Below is a small trained network, with its code and all its weights. Each question gives an input and a target symbol and asks what happens when units are switched off, that is, made to give their printed mean instead of their output.

import numpy as np


def w(rows, s, z=0):
    codes = np.array(rows[::2]) - 128.0
    scale = np.full(codes.shape[1], s)
    scale[-1] = z or s
    return codes * scale


def f(y):
    return np.maximum(y, 0)


def softmax(a):
    e = np.exp(a - a.max(-1, keepdims=True))
    return e / e.sum(-1, keepdims=True)


def log_softmax(a):
    a = a - a.max(-1, keepdims=True)
    return a - np.log(np.exp(a).sum(-1, keepdims=True))


def net(x, mask):
    ids = ['αβγδεζηθλμστφω'.index(c) for c in x.split()]
    T = len(ids)
    res = E[ids] + P[:T]
    r = res
    for j in range(2):
        rows = slice(3 * j, 3 * j + 3)
        q, k, v = (r @ M[0][rows].T for M in (Q, K, V))
        z = softmax(np.where(np.tri(T) > 0, q @ k.T / 3**0.5, -1e9)) @ v
        o = O[0][rows]
        res = res + np.where(mask[j], z, o[:, -1]) @ o[:, :-1]
    y = f(res @ A[0][:, :-1].T + A[0][:, -1])
    res = res + np.where(mask[2:10], y, B[0][:, -1]) @ B[0][:, :-1]
    return log_softmax(res[-1] @ U[:, :-1].T + U[:, -1])


Q, K, V, O, A, B = {}, {}, {}, {}, {}, {}
E = w([
[119,157,100,95],'α',
[54,166,132,223],'β',
[145,185,68,171],'γ',
[75,126,52,155],'δ',
[96,170,51,116],'ε',
[92,187,66,45],'ζ',
[96,194,63,53],'η',
[107,24,142,142],'θ',
[124,29,168,105],'λ',
[46,76,212,151],'μ',
[202,178,176,95],'σ',
[96,92,136,8],'τ',
[129,103,141,161],'φ',
[208,99,92,116],'ω',
],0.017)
P = w([
[187,251,172,159],'0',
[176,190,87,77],'1',
[175,172,44,34],'2',
[168,144,43,45],'3',
[177,128,53,60],'4',
[170,109,45,56],'5',
[190,89,64,81],'6',
[189,73,53,81],'7',
[208,20,150,109],'8',
[194,59,73,53],'9',
[204,39,106,101],'10',
[190,38,119,90],'11',
[164,50,69,98],'12',
],0.0031)
Q[0] = w([
[200,121,186,213],'H0',
[131,217,158,5],'H0',
[199,90,135,51],'H0',
[151,106,133,156],'H1',
[135,234,241,215],'H1',
[1,181,171,226],'H1',
],0.008)
K[0] = w([
[2,71,203,180],'H0',
[228,106,135,89],'H0',
[163,74,198,110],'H0',
[173,211,119,90],'H1',
[86,249,112,196],'H1',
[61,125,125,128],'H1',
],0.0092)
V[0] = w([
[234,145,115,49],'H0',
[106,200,92,91],'H0',
[104,151,218,101],'H0',
[42,205,4,2],'H1',
[231,130,109,73],'H1',
[12,62,175,43],'H1',
],0.0076)
O[0] = w([
[210,137,161,107,204],'H0',
[110,103,249,187,211],'H0',
[151,205,170,75,74],'H0',
[33,211,77,75,255],'H1',
[128,59,74,38,187],'H1',
[99,76,254,119,154],'H1',
],0.0072,0.0041)
A[0] = w([
[67,1,105,182,97],'N0',
[94,120,201,98,252],'N1',
[108,135,124,190,15],'N2',
[83,112,68,203,28],'N3',
[143,220,54,89,184],'N4',
[178,59,111,93,174],'N5',
[151,154,164,90,90],'N6',
[107,69,114,138,193],'N7',
],0.01,0.0041)
B[0] = w([
[254,176,155,96,191],'N0',
[145,68,170,182,204],'N1',
[14,41,86,129,141],'N2',
[132,59,123,35,165],'N3',
[144,134,193,160,254],'N4',
[63,161,5,150,198],'N5',
[153,119,173,62,154],'N6',
[113,206,126,82,174],'N7',
],0.0065,0.0094)
U = w([
[134,155,136,146,41],'α',
[61,108,114,170,99],'β',
[170,214,121,246,244],'γ',
[91,128,101,116,89],'δ',
[119,139,115,130,36],'ε',
[94,162,121,82,63],'ζ',
[97,184,133,98,172],'η',
[178,103,137,156,197],'θ',
[167,72,129,111,177],'λ',
[136,118,182,160,253],'μ',
[188,175,141,81,78],'σ',
[101,86,141,56,71],'τ',
[132,114,128,89,240],'φ',
[132,115,48,66,108],'ω',
],0.014,0.0034)

Each question gives the input, a string of symbols that net reads in full, and the target symbol t.
The units are the heads (3 rows each of Q, K, V and O) and the neurons (one row each of A and B). Each row of codes is followed by its name. A weight is (code - 128) times the scale printed after its matrix; where a second scale follows, it is the last column's (O, A, B and U).
mask holds one flag per unit, heads first, then neurons. A switched-off unit (its flag False) gives its mean, the last column of its rows in O or B, instead of its output. The means were averaged over made-up inputs and are rounded, as every weight is.
A unit's drop is (log p(t) with every unit on - log p(t) with that unit switched off) / (log p(t) with every unit on - log p(t) with every unit switched off).
The circuit of an input: a set's keep is (log p(t) with only the set's units on - log p(t) with every unit switched off) / (log p(t) with every unit on - log p(t) with every unit switched off). Starting from all 10 units, units are removed one at a time, each time the one whose removal leaves the highest keep (on an exact tie, the one counted first), for as long as the keep stays at least 0.8.
units of the circuit, in order: the units of the circuit, biggest drop first
k most important neurons: the k neurons with the biggest drops, biggest first
heads that matter: for each layer, one digit per head in row order, 1 if its drop is at least 0.15 and else 0, layers parted by /
drop when u is switched off: that unit's drop, to one decimal
input φ φ ω γ τ, target ω: units of the circuit, in order	[N5, H0]
input θ η μ, target μ: heads that matter	01
input η μ ζ, target μ: units of the circuit, in order	[H1, H0]
input ζ δ β, target β: heads that matter	11
input η σ ε ζ, target σ: heads that matter	10
input β φ φ ω λ, target ω: heads that matter	10
input γ ω φ δ ω δ, target ω: units of the circuit, in order	[H1, N3]
input τ ε γ λ ε φ β, target β: heads that matter	01
input η σ η, target σ: most important neuron	[N4]
input λ λ φ ω ω σ ε ζ ω θ, target ω: 3 most important neurons	[N5, N4, N7]
input α λ ω β ω μ τ, target ω: drop when N4 is switched off	0.3
input α ω θ, target ω: drop when N4 is switched off	0.3
input δ γ φ η η ω η ζ ω, target ω: drop when H1 is switched off	0.3
